-0.24 -0.88 4.15 -3.30 1.89 -2.03 -1.09 0.71 0.89 0.96 0.52 0.60 1.15 2.14 6.85 0.32 -2.09 3.33 -0.86 0.04 -1.45 0.43 0.72 -0.91 3.05 | q165 & (10)
-0.12 -1.46 2.28 -2.71 -2.20 -0.46 -1.41 -0.46 2.08 -0.80 -0.25 0.67 0.24 2.01 5.75 1.41 -1.81 2.34 -0.90 -1.01 -0.44 -0.49 -1.33 -0.02 3.28 | q165 & (10)
-0.67 -0.88 1.66 -0.66 0.30 2.95 -1.06 2.00 2.13 0.43 1.01 0.21 1.07 0.87 4.88 1.66 -0.36 -0.40 0.06 0.86 -0.88 -1.16 1.38 0.22 2.43 | q165 & (17)
-1.00 -1.15 2.45 -2.75 -0.99 -0.11 -0.60 1.39 2.25 2.36 -0.88 0.30 0.77 0.71 6.42 1.07 -3.24 5.62 -0.64 -1.24 -0.09 -0.29 -0.34 1.04 1.45 | q165 & (10)
-0.46 -1.21 0.66 -1.57 -0.25 0.60 -1.83 0.00 2.18 0.55 0.18 0.23 0.17 1.78 4.47 1.04 -0.87 1.28 0.48 -0.69 -0.87 -0.73 0.62 0.12 2.52 | q16 & (10)
-0.77 0.90 3.14 -1.27 -0.40 0.08 -0.01 -0.56 1.14 -1.44 0.69 0.69 0.92 0.40 5.02 1.13 -1.16 0.95 0.83 -0.57 0.42 5.83 0.30 0.22 2.20 | q165 & (9)
-0.12 -1.04 3.08 -2.64 3.70 0.17 -0.30 -0.43 1.97 0.19 -1.31 -0.53 0.42 1.67 5.86 0.77 -1.99 1.60 0.65 -0.84 -0.22 0.27 0.00 0.27 2.87 | q165 & (10)
-1.05 -1.05 3.81 -1.92 -0.87 0.43 1.12 -0.13 1.30 -1.26 -0.07 -1.09 -0.17 1.25 3.19 0.20 -1.32 2.05 -0.21 -0.86 1.13 0.89 -0.33 -0.28 2.68 | q16 & (17)
-1.41 -0.83 3.73 -1.48 -0.59 -0.55 0.66 0.72 2.18 -0.42 3.48 2.42 -0.78 1.09 8.22 -0.41 -2.39 1.10 -0.89 -0.73 -0.10 0.01 1.12 1.15 2.84 | q16 & (9)
-1.62 -0.84 3.50 -2.12 -0.55 0.59 -1.46 -1.85 1.50 0.06 0.81 -0.01 0.56 1.02 6.57 1.44 -2.66 2.25 -0.38 1.64 0.08 -0.52 0.03 0.66 0.70 | q954 & (17)
-0.46 0.90 1.23 -1.23 -0.18 3.43 -1.23 -1.68 0.88 -0.14 -0.83 1.04 0.23 1.48 2.70 1.86 -0.21 1.50 -0.14 -0.33 0.15 -1.51 -0.03 0.67 0.75 | q165 & (17)
-0.77 -0.68 3.61 -0.68 -1.46 0.49 -0.78 0.19 2.03 -0.23 -1.96 0.36 0.70 0.16 6.42 -0.05 -4.02 1.15 -1.38 -0.01 0.74 0.29 -0.27 -0.08 2.61 | q16 & (9)
-0.33 -1.07 3.96 -0.53 -0.11 0.17 0.47 -0.38 3.06 -0.30 0.26 0.04 1.42 -0.62 6.57 1.31 -2.87 1.69 -0.21 -0.64 -0.01 -0.52 0.62 -0.03 1.69 | q101 & (9)
-0.61 0.22 2.90 -1.96 -0.02 0.57 -0.36 -1.19 1.09 0.24 1.46 -2.29 1.54 0.08 4.56 -1.33 -1.44 2.51 -1.53 -0.56 -1.03 0.42 -0.29 0.15 1.11 | q16 & (17)
-0.26 -1.50 3.38 -1.18 2.00 -0.01 -0.98 -0.84 1.23 3.00 0.51 0.31 -0.10 0.63 5.05 0.59 -1.97 2.28 -0.37 -0.40 0.12 -1.00 0.34 0.23 1.57 | q16 & (10)
-0.81 -1.32 2.18 -4.06 0.75 -0.01 -1.13 0.72 1.43 0.18 -0.43 2.16 -0.36 -0.30 4.81 2.09 -2.73 1.68 0.62 -0.31 0.03 1.15 -0.38 0.95 2.48 | q954 & (17)
-0.24 0.62 4.84 -2.23 -0.37 0.01 -0.06 -0.04 1.19 -0.88 -0.41 1.50 2.41 1.65 4.56 0.55 -1.09 2.13 -0.27 -1.15 -0.58 0.21 -1.47 0.58 0.40 | q101 & (17)
-0.04 -0.46 1.01 -1.30 0.59 -2.03 0.25 2.81 2.84 -0.15 0.30 0.86 1.69 2.82 5.58 1.17 -2.40 0.36 -1.12 0.59 -1.31 0.92 0.84 1.69 2.57 | q165 & (17)
-0.27 -2.81 1.66 -2.70 -0.86 0.01 0.14 0.85 1.22 -0.38 0.45 -0.48 0.28 -0.12 3.68 0.46 -0.54 4.43 0.29 0.02 0.52 -0.16 -0.68 -0.48 1.34 | q954 & (10)
-0.60 -1.11 2.06 -1.33 -0.98 0.03 -0.54 0.50 -0.67 -0.18 -0.46 0.57 -0.52 -0.36 6.66 1.48 -1.75 -0.01 0.75 0.67 -0.04 0.56 0.50 -0.57 2.73 | q16 & (9)
-0.48 0.03 3.13 -0.04 0.62 -2.16 -2.98 -1.22 0.16 1.25 1.05 0.13 0.98 1.02 2.97 0.99 0.64 -0.48 1.39 0.51 -0.04 -0.28 -1.33 0.13 1.09 | q16 & (9)
-1.14 -1.86 2.03 -2.28 -0.69 -0.61 -1.20 0.15 1.53 0.25 0.36 0.37 0.07 2.06 4.25 0.10 2.49 0.92 0.01 -1.45 -0.93 1.98 -0.56 0.68 1.52 | q16 & (10)
-1.71 -0.54 1.35 -1.67 0.38 -0.94 -1.37 1.30 1.47 0.11 0.61 1.16 -1.36 6.41 5.85 1.10 -0.86 1.20 1.09 0.71 0.94 -0.04 0.70 -1.17 3.13 | q16 & (17)

-0.27 -0.56 0.59 -0.40 -0.24 0.71 1.11 -0.22 -0.05 -0.08 0.32 -0.41 1.85 -0.69 -0.03 -0.70 -0.83 0.44 -0.71 -0.96 -0.40 0.01 0.84 0.19 0.42 | q626 & q996
-0.03 -0.14 -0.13 0.16 0.06 0.57 0.60 0.02 0.41 0.61 -0.43 -0.47 -0.04 0.05 0.07 -0.92 -0.37 0.29 0.04 -0.33 -0.42 -0.14 -0.33 -0.04 0.44 | Q764 & q996
0.28 -0.37 0.21 0.05 -0.16 0.49 2.00 -0.41 -0.01 0.34 -0.60 -0.89 0.03 0.03 0.23 -0.82 -0.54 0.15 -0.05 -0.22 -0.26 -0.07 0.52 0.37 0.15 | q626 & q996
-0.30 -0.43 -0.01 0.19 0.36 0.32 0.34 -0.13 0.56 0.42 -0.34 -2.22 -0.05 0.10 0.05 -0.38 -0.48 -0.51 0.07 0.27 0.13 -0.23 0.39 -0.37 0.24 | q626 & q945
-0.20 0.22 -0.01 0.13 0.79 0.34 0.04 0.15 0.46 0.45 -0.25 -1.97 -1.24 -0.23 0.22 -0.45 -0.71 -0.46 0.44 0.93 0.31 0.32 0.73 -0.35 0.09 | q626 & q945
0.13 -0.01 0.22 0.82 0.06 0.42 2.16 0.59 -0.32 0.25 -1.13 -0.30 0.44 -0.11 0.10 -0.33 -0.80 -0.23 -0.55 -0.18 -0.05 0.40 1.10 -0.24 -0.20 | q626 & q996
0.15 0.17 0.28 0.00 0.67 0.54 0.26 -0.56 0.34 -0.03 -0.35 -1.69 0.10 -0.04 0.26 -0.42 -1.25 -0.16 0.40 0.36 0.68 0.50 0.78 0.09 0.30 | q626 & q742
-0.16 -0.21 0.18 0.22 0.63 0.36 -0.90 -1.28 0.80 0.48 0.05 -1.46 0.00 0.17 0.04 -1.03 -1.06 0.37 0.33 -0.01 0.27 0.03 0.26 0.19 0.28 | q626 & q945
-0.12 0.00 0.11 0.08 0.49 0.22 -0.71 -0.76 -0.01 -0.19 0.28 -0.73 0.69 -0.04 -0.10 -0.20 0.02 -0.08 0.07 -0.16 0.12 -0.15 -0.12 0.14 1.01 | q626 & q742
0.21 -0.04 0.13 0.18 0.32 0.04 1.47 -0.04 0.50 0.88 -0.50 -1.25 -1.51 0.24 0.37 -0.25 0.29 -0.58 1.20 -0.58 0.16 -0.36 0.11 -0.40 0.35 | q626 & q945
0.01 0.12 0.43 0.00 0.32 -0.05 -0.67 -0.99 0.22 -0.25 0.01 -1.53 0.39 0.08 0.01 -0.22 -0.24 -0.34 -0.01 0.00 0.54 0.47 0.28 0.04 0.08 | q626 & q742
-0.17 -0.11 0.69 0.25 0.07 0.35 -0.41 -0.25 0.68 0.37 -0.12 -1.20 0.10 0.00 0.26 -0.27 -0.17 -0.51 0.39 0.19 0.40 0.01 0.29 0.08 0.30 | q626 & q742
-0.19 -0.67 0.14 0.04 0.74 0.06 -0.22 -1.03 0.51 0.13 -0.32 -0.52 0.03 0.26 -0.01 -0.50 0.15 -0.38 0.28 -0.65 0.83 0.20 -0.46 -0.34 0.62 | q626 & q742
0.08 0.02 0.69 0.20 0.17 0.29 2.16 -0.25 0.14 0.09 -0.45 -2.19 0.63 -0.56 -0.15 -0.26 -0.27 0.15 0.15 0.11 -0.11 0.27 0.94 -0.47 -0.04 | q626 & q996
-0.05 -0.59 0.53 0.08 0.29 0.38 0.94 -0.28 0.29 0.11 -0.83 -0.77 0.79 0.69 0.87 -0.24 -0.53 0.14 -0.35 -0.50 0.44 0.14 0.25 0.07 0.45 | q626 & q945
0.36 -0.08 1.13 -0.02 0.28 0.53 -0.30 -0.58 0.39 0.01 0.11 -0.88 0.56 -0.30 0.06 -0.49 -1.06 0.03 -0.22 -0.14 -0.17 0.28 0.57 0.39 0.07 | q626 & q945
-0.08 -0.01 0.07 0.02 0.43 0.47 0.02 0.03 0.26 0.52 -0.32 0.13 -1.01 0.03 0.34 -0.59 -0.55 -0.14 -0.02 -0.79 -0.18 -1.88 0.14 0.25 0.35 | Q764 & q945
-0.13 -0.25 0.25 -0.09 0.05 0.01 -0.58 -0.78 -0.09 0.04 2.10 -0.67 0.53 -0.09 -0.22 -0.38 -0.02 -0.15 0.16 -0.67 0.08 0.86 -0.20 0.16 0.68 | q626 & q742

-0.33 0.04 -0.12 0.11 0.03 0.31 0.41 0.53 0.58 -0.02 -0.33 -0.27 0.30 -0.59 -0.32 0.49 1.13 0.12 0.16 0.16 0.09 0.62 0.26 -0.65 -0.22 | D & (212)
-0.87 -0.01 -0.05 1.58 -0.47 0.26 0.15 0.25 1.96 -0.33 -0.08 0.51 0.16 -0.42 -0.12 0.27 2.01 0.14 -0.17 0.55 0.13 -0.24 0.15 -1.52 0.10 | D & (209)
0.36 -0.03 -0.89 -0.31 0.66 -0.52 -0.16 0.39 -0.66 -0.10 -0.64 -0.69 0.49 0.39 -0.72 -0.22 -0.26 0.30 -0.54 0.12 -0.14 0.14 2.13 -0.02 0.67 | X & (209)
-0.42 0.74 -0.37 -0.22 0.54 0.91 -0.25 -0.49 -2.25 0.24 0.32 -0.59 0.01 0.28 -0.45 -0.06 -0.34 0.29 -0.04 0.65 -0.56 -0.41 -0.10 -0.52 -0.04 | X & (209)
-0.68 -0.16 -0.73 0.02 -0.02 0.17 -0.16 0.19 -0.47 -0.61 0.01 -0.26 0.53 0.28 -1.46 -0.26 1.42 0.31 -0.35 0.52 0.08 -0.13 0.17 -0.69 -0.10 | X & (212)
-0.01 0.38 0.30 0.33 -0.16 -0.31 0.16 -0.56 0.71 0.28 0.09 -0.09 -0.55 0.21 0.32 0.09 1.38 0.46 -0.05 0.00 -0.07 0.24 -0.07 -0.51 0.51 | D & (209)
-0.56 0.42 -0.02 0.82 0.08 0.42 0.33 -0.01 0.16 -0.30 -0.67 -0.24 -0.08 -0.08 0.12 -0.35 0.13 0.16 0.09 0.45 0.22 -0.28 0.77 -0.52 0.03 | K & (209)
-0.62 0.56 -0.39 1.19 -0.29 0.40 0.11 0.03 0.68 -0.25 1.71 0.65 1.68 -0.33 0.10 0.06 0.90 -0.01 0.27 -0.37 -0.63 -0.49 0.00 -0.40 -0.19 | K & (209)
-0.40 0.29 0.14 -0.68 -0.06 -0.25 -0.25 -0.02 -0.70 -0.04 -0.53 0.18 0.03 0.38 -0.37 -0.07 1.65 0.89 0.15 0.15 0.24 0.11 -0.36 -0.23 -0.49 | X & (209)
-0.78 -0.40 -0.20 0.37 -0.40 0.29 -0.29 -0.05 0.20 -0.38 -0.05 -0.23 0.13 0.80 -1.08 -0.57 -0.51 0.40 -0.50 0.30 -0.09 -0.75 -0.02 -1.45 0.44 | X & (212)
-0.52 0.26 -0.40 -0.06 0.16 0.12 -0.37 -0.19 -0.21 -0.19 0.00 -0.35 0.36 0.57 -0.63 -0.49 1.10 0.57 -0.24 0.52 0.00 -0.79 -0.45 -1.39 0.34 | X & (209)
-0.26 1.11 0.13 0.45 -0.15 0.60 0.24 -0.20 -0.10 0.49 0.43 0.34 -0.01 0.02 0.48 0.03 0.69 0.11 0.29 0.16 0.58 -0.52 -0.29 -0.04 -0.14 | K & (209)
-0.66 -0.36 -0.79 -0.18 -0.36 0.19 -0.45 -0.07 -0.76 -0.31 0.08 0.29 0.22 0.39 -0.93 -0.61 0.41 0.88 -0.18 0.62 0.06 -0.17 -0.01 -1.73 -0.53 | X & (212)
-1.10 0.68 0.20 0.58 -0.29 0.17 0.18 0.29 0.29 -0.21 -0.37 0.50 0.38 -0.31 0.31 0.20 0.73 0.22 0.36 0.48 0.00 -0.50 -0.28 0.59 -0.50 | K & (212)
-0.50 0.23 0.49 1.54 -0.54 0.19 0.37 -0.11 1.30 0.17 0.11 0.22 0.11 -0.25 0.29 -0.23 2.11 0.15 0.09 0.38 0.15 0.47 0.33 -0.51 -0.48 | D & (209)
-0.49 -0.01 -0.54 0.14 0.04 -0.06 -0.08 -0.68 -0.54 -0.19 -0.66 -0.08 0.66 0.11 -0.88 -0.80 0.90 0.36 -0.09 0.52 0.51 -0.15 -0.41 -0.86 0.23 | X & (212)
-1.07 -0.05 -0.34 0.83 -0.15 0.62 -0.05 -0.32 0.32 -0.80 0.30 0.29 0.56 -0.54 0.23 0.12 -0.71 0.25 0.50 -0.05 -0.07 -0.41 0.79 -0.98 -0.55 | P & (212)
-0.97 0.02 -0.27 0.64 -0.31 0.62 0.05 -0.35 -0.75 -0.70 0.30 0.49 -0.20 -0.60 0.03 0.39 0.09 -0.13 0.34 0.77 0.11 -0.50 0.67 0.62 -0.49 | P & (212)
-0.09 0.04 -0.69 0.31 -0.20 -0.22 0.04 0.09 0.71 -0.09 -0.20 -0.49 0.48 0.38 -0.38 -0.36 -0.85 0.09 -0.32 0.32 0.56 0.01 -0.39 -0.47 0.37 | X & (209)
-0.69 0.32 -0.45 -0.30 -0.20 0.26 -0.16 -0.22 -0.20 -0.36 0.72 -0.23 0.06 -0.16 -0.57 -0.73 -0.61 0.31 0.03 0.27 0.07 -0.02 0.81 -0.55 -0.34 | X & (212)
-0.34 -0.51 -0.65 0.45 0.04 0.03 -1.01 -0.02 0.38 -0.31 -0.33 -0.08 0.27 0.26 -0.77 0.42 -0.30 0.09 -0.25 -0.16 0.00 -0.33 -0.34 1.89 0.18 | X & (209)
-0.09 0.59 0.60 0.27 0.17 0.31 0.37 0.04 0.17 0.17 -0.23 0.60 0.07 -0.59 0.45 0.05 0.81 0.25 0.38 -0.40 -0.13 -0.66 -0.11 0.26 -0.65 | K & (209)
-0.38 -0.06 -0.27 -0.59 0.33 0.12 0.12 -0.10 -1.27 0.09 0.10 -0.29 -0.52 0.25 -0.59 -0.07 0.86 0.85 0.12 0.32 -0.23 0.13 0.32 -0.10 -0.14 | X & (212)
-0.14 0.23 0.35 0.96 -0.19 0.49 0.38 0.36 1.60 -0.17 0.16 -0.01 -0.02 -0.21 0.06 0.29 0.96 -0.34 0.11 0.15 -0.07 0.28 -0.26 -0.32 0.64 | D & (209)
0.35 0.75 0.25 0.81 0.34 -0.34 0.12 0.69 0.19 0.23 -0.54 0.20 0.04 0.33 0.02 0.03 1.90 0.47 -0.24 0.06 0.25 0.44 -0.17 -0.30 0.62 | D & (209)
-0.83 -0.07 -0.16 0.83 -0.55 0.31 0.07 -0.08 0.71 -0.52 0.28 0.22 -0.45 -0.63 0.06 0.36 -0.12 0.07 0.24 -0.58 0.12 -0.63 0.71 -0.54 0.05 | K & (212)
